Below is a small trained network, with its code and all its weights. Each question gives an input and a target symbol and asks what happens when units are switched off, that is, made to give their printed mean instead of their output.

import numpy as np


def w(rows, s, z=0):
    codes = np.array(rows[::2]) - 128.0
    scale = np.full(codes.shape[1], s)
    scale[-1] = z or s
    return codes * scale


def f(y):
    return y / 2 * (1 + np.tanh(0.7978845608 * (y + 0.044715 * y**3)))


def softmax(a):
    e = np.exp(a - a.max(-1, keepdims=True))
    return e / e.sum(-1, keepdims=True)


def log_softmax(a):
    a = a - a.max(-1, keepdims=True)
    return a - np.log(np.exp(a).sum(-1, keepdims=True))


def net(x, mask):
    ids = ['αγδζηθλμξπστφψ'.index(c) for c in x.split()]
    T = len(ids)
    res = E[ids] + P[:T]
    r = res
    for j in range(2):
        rows = slice(3 * j, 3 * j + 3)
        q, k, v = (r @ M[0][rows].T for M in (Q, K, V))
        z = softmax(np.where(np.tri(T) > 0, q @ k.T / 3**0.5, -1e9)) @ v
        o = O[0][rows]
        res = res + np.where(mask[j], z, o[:, -1]) @ o[:, :-1]
    y = f(res @ A[0][:, :-1].T + A[0][:, -1])
    res = res + np.where(mask[2:14], y, B[0][:, -1]) @ B[0][:, :-1]
    return log_softmax(res[-1] @ U[:, :-1].T + U[:, -1])


Q, K, V, O, A, B = {}, {}, {}, {}, {}, {}
E = w([
[115,93,45,162,204,138,105,134,140,181,152,155],'α',
[103,170,137,134,64,214,123,130,187,103,179,61],'γ',
[129,204,83,127,104,117,110,146,78,92,83,133],'δ',
[118,150,200,154,93,214,140,159,207,82,167,96],'ζ',
[225,145,132,77,73,107,40,170,216,170,106,204],'η',
[117,98,105,131,202,116,166,176,174,132,185,70],'θ',
[133,147,217,193,89,152,149,153,132,107,174,156],'λ',
[118,192,103,132,181,123,132,162,199,163,142,154],'μ',
[143,180,90,113,126,148,150,130,117,121,170,165],'ξ',
[89,66,88,216,251,163,81,140,76,112,107,174],'π',
[97,163,79,152,179,165,89,173,90,72,143,92],'σ',
[150,88,190,200,168,127,165,138,125,140,193,160],'τ',
[77,147,117,184,224,183,162,65,131,71,152,77],'φ',
[113,162,108,181,205,72,132,172,62,147,140,198],'ψ',
],0.019)
P = w([
[147,96,119,112,79,121,208,152,53,130,160,91],'0',
[108,44,112,178,136,101,131,148,110,35,154,159],'1',
[187,146,91,126,129,119,204,131,108,182,169,145],'2',
[143,72,134,91,174,80,124,65,162,93,189,132],'3',
[124,105,81,95,97,158,109,154,116,188,66,80],'4',
[47,92,114,113,143,87,126,146,128,101,102,153],'5',
[161,128,139,142,180,137,134,190,87,169,136,99],'6',
[98,63,215,189,161,84,135,141,124,79,143,120],'7',
[200,108,119,248,128,160,189,152,97,132,127,93],'8',
[121,96,106,130,158,113,171,129,164,91,202,118],'9',
[151,208,173,157,183,202,156,163,181,151,68,80],'10',
[103,80,165,139,187,116,86,111,149,126,153,155],'11',
[195,127,110,139,128,189,139,193,119,144,97,160],'12',
],0.013)
Q[0] = w([
[41,159,4,132,52,136,156,55,181,123,185,182],'head 1',
[129,50,191,145,255,126,113,187,187,57,86,233],'head 1',
[137,250,88,84,39,124,204,96,73,148,80,69],'head 1',
[158,137,86,22,105,125,208,94,112,148,111,108],'head 2',
[129,66,215,198,210,99,11,121,191,51,200,102],'head 2',
[243,99,75,118,148,179,157,112,118,109,193,122],'head 2',
],0.0053)
K[0] = w([
[141,163,46,113,39,151,142,41,173,127,68,98],'head 1',
[158,174,121,111,204,123,123,150,134,181,18,45],'head 1',
[78,55,41,144,75,85,91,106,114,90,228,174],'head 1',
[120,122,86,138,100,80,177,95,139,105,111,228],'head 2',
[224,254,162,190,210,188,131,154,120,193,81,141],'head 2',
[200,176,97,241,92,112,217,52,117,116,193,162],'head 2',
],0.0068)
V[0] = w([
[138,159,135,190,57,140,128,61,138,108,117,113],'head 1',
[183,94,112,109,99,162,122,185,68,104,95,199],'head 1',
[156,196,137,116,123,172,71,40,81,117,79,128],'head 1',
[146,196,89,128,83,113,217,142,123,128,174,133],'head 2',
[171,227,157,120,157,60,103,140,187,147,115,171],'head 2',
[127,169,106,124,185,123,219,2,42,125,83,199],'head 2',
],0.008)
O[0] = w([
[124,96,238,68,184,71,145,202,168,124,92,103,36],'head 1',
[167,113,80,47,110,121,161,165,69,138,213,80,151],'head 1',
[102,173,124,138,148,109,152,244,127,96,150,150,1],'head 1',
[122,172,178,157,95,129,209,103,86,127,84,89,175],'head 2',
[148,64,63,179,45,168,199,185,71,33,139,162,35],'head 2',
[112,203,175,151,65,155,2,197,78,117,77,181,81],'head 2',
],0.0095,0.0046)
A[0] = w([
[105,80,73,106,91,126,173,146,92,81,113,60,80],'neuron 1',
[100,102,129,150,153,99,133,87,199,116,138,193,4],'neuron 2',
[68,107,121,111,133,112,80,126,178,119,163,130,153],'neuron 3',
[139,91,149,214,90,112,162,150,116,70,130,95,229],'neuron 4',
[182,137,104,91,143,37,170,71,110,34,168,181,184],'neuron 5',
[142,232,151,211,207,179,158,116,195,112,103,105,202],'neuron 6',
[157,173,150,138,178,136,89,191,97,198,79,118,55],'neuron 7',
[101,142,121,102,193,196,92,101,145,218,117,55,224],'neuron 8',
[172,89,102,154,152,103,80,74,186,56,175,132,110],'neuron 9',
[53,61,193,140,27,164,31,100,112,135,88,113,174],'neuron 10',
[180,66,141,137,146,45,148,122,188,85,79,90,157],'neuron 11',
[2,109,141,137,138,113,181,110,93,135,68,119,186],'neuron 12',
],0.007,0.0034)
B[0] = w([
[138,168,165,96,112,152,154,141,87,103,199,198,150],'neuron 1',
[127,197,195,134,103,105,211,66,121,49,165,118,146],'neuron 2',
[139,226,200,55,134,65,136,95,157,111,169,185,149],'neuron 3',
[165,192,107,55,135,168,97,166,143,138,100,122,174],'neuron 4',
[79,120,129,90,173,142,146,161,226,129,129,120,160],'neuron 5',
[130,62,116,151,96,90,82,144,84,179,128,148,242],'neuron 6',
[145,181,130,115,75,181,154,65,173,115,88,120,160],'neuron 7',
[165,126,126,137,74,119,151,162,84,135,102,144,247],'neuron 8',
[2,85,188,58,129,150,138,108,148,147,167,158,179],'neuron 9',
[204,158,87,156,85,80,145,124,131,142,161,157,156],'neuron 10',
[142,214,164,145,94,195,126,137,174,146,49,150,161],'neuron 11',
[218,173,115,119,141,132,146,126,161,170,133,160,162],'neuron 12',
],0.0067,0.013)
U = w([
[211,104,70,174,89,155,127,159,109,159,117,129,202],'α',
[126,119,113,146,110,90,93,81,128,101,166,113,86],'γ',
[137,138,164,124,141,90,163,127,107,128,92,138,78],'δ',
[145,97,132,127,153,202,100,147,129,165,85,130,161],'ζ',
[165,120,76,174,124,197,118,122,154,76,88,161,78],'η',
[143,191,142,196,123,57,92,153,152,88,128,135,112],'θ',
[72,159,143,90,117,68,37,132,98,142,239,133,47],'λ',
[254,150,104,117,104,120,172,155,36,224,137,122,252],'μ',
[97,115,98,137,51,88,155,21,104,91,124,144,18],'ξ',
[156,153,145,119,133,86,129,205,82,110,139,127,125],'π',
[202,113,136,131,137,87,105,68,106,68,151,122,89],'σ',
[114,143,95,104,127,145,145,165,124,105,154,141,58],'τ',
[97,134,124,141,144,86,102,115,129,137,169,100,98],'φ',
[132,165,138,120,187,113,147,90,163,98,96,96,143],'ψ',
],0.0062,0.0032)

Each question gives the input, a string of symbols that net reads in full, and the target symbol t.
The units are the heads (3 rows each of Q, K, V and O) and the neurons (one row each of A and B). Each row of codes is followed by its name. A weight is (code - 128) times the scale printed after its matrix; where a second scale follows, it is the last column's (O, A, B and U).
mask holds one flag per unit, heads first, then neurons. A switched-off unit (its flag False) gives its mean, the last column of its rows in O or B, instead of its output. The means were averaged over made-up inputs and are rounded, as every weight is.
A unit's drop is (log p(t) with every unit on - log p(t) with that unit switched off) / (log p(t) with every unit on - log p(t) with every unit switched off).
The circuit of an input: a set's keep is (log p(t) with only the set's units on - log p(t) with every unit switched off) / (log p(t) with every unit on - log p(t) with every unit switched off). Starting from the 12 units with the biggest drops (on a tie, the unit counted first), units are removed one at a time, each time the one whose removal leaves the highest keep (on an exact tie, the one counted first), for as long as the keep stays at least 0.8.
units of the circuit, in order: the units of the circuit, biggest drop first
unit that matters most: the unit with the biggest drop
top k neurons: the k neurons with the biggest drops, biggest first
which heads matter: for each layer, one digit per head in row order, 1 if its drop is at least 0.15 and else 0, layers parted by /
input π φ π η, target λ: units of the circuit, in order	(head 2; neuron 9)
input ψ η ζ α μ π, target η: units of the circuit, in order	(head 2; head 1)
input α λ α φ γ, target μ: top 2 neurons	(neuron 8; neuron 10)
input γ η τ λ μ ξ φ γ η γ η τ, target τ: unit that matters most	head 2
input λ π θ λ, target ξ: units of the circuit, in order	(head 1; neuron 9)
input η σ π σ, target λ: units of the circuit, in order	(head 2; neuron 3)
input π η φ π, target θ: units of the circuit, in order	(head 2; head 1)
input π π ζ σ φ, target μ: units of the circuit, in order	(neuron 8; neuron 12)
input φ ξ π ζ λ ζ μ φ η θ, target τ: units of the circuit, in order	(head 2; neuron 1; neuron 9; neuron 5)
input σ ζ λ ξ π θ ξ μ η ζ θ, target α: units of the circuit, in order	(head 1; neuron 6; head 2)
input λ σ γ λ μ η η φ, target τ: units of the circuit, in order	(head 2; neuron 1; neuron 4; neuron 5)
input λ η θ ζ α τ φ λ π π ζ π, target ψ: units of the circuit, in order	(head 2; neuron 2; head 1; neuron 11)
input π θ θ τ, target ξ: units of the circuit, in order	(head 1; neuron 9)
input φ η π γ, target λ: units of the circuit, in order	(head 2)
input π λ μ η θ γ ζ τ, target ψ: which heads matter	01
input ψ δ π γ λ η π θ, target λ: units of the circuit, in order	(head 2; neuron 3)
input η λ π π π ζ ζ ζ, target ψ: units of the circuit, in order	(head 2; neuron 11; neuron 2)
input ξ π σ θ π ξ φ ψ γ ξ φ, target α: which heads matter	00
input π π η μ, target τ: which heads matter	11
input ξ δ λ π ψ π π τ π σ, target λ: which heads matter	01
input α λ τ π φ ζ η π, target τ: unit that matters most	head 2
input η α γ θ, target ψ: top 3 neurons	(neuron 5; neuron 11; neuron 6)
input τ φ τ α ζ ψ α λ ζ θ φ ζ, target θ: which heads matter	10
input φ η τ π ξ π π φ ζ ζ π φ, target λ: top 2 neurons	(neuron 9; neuron 3)
input ζ ξ ζ δ α λ φ η, target θ: which heads matter	10
input ζ ψ π π η π ξ ψ λ ξ η σ, target τ: which heads matter	01
input θ γ ζ π γ ζ π η, target λ: which heads matter	11
input λ π θ φ, target ξ: unit that matters most	head 1
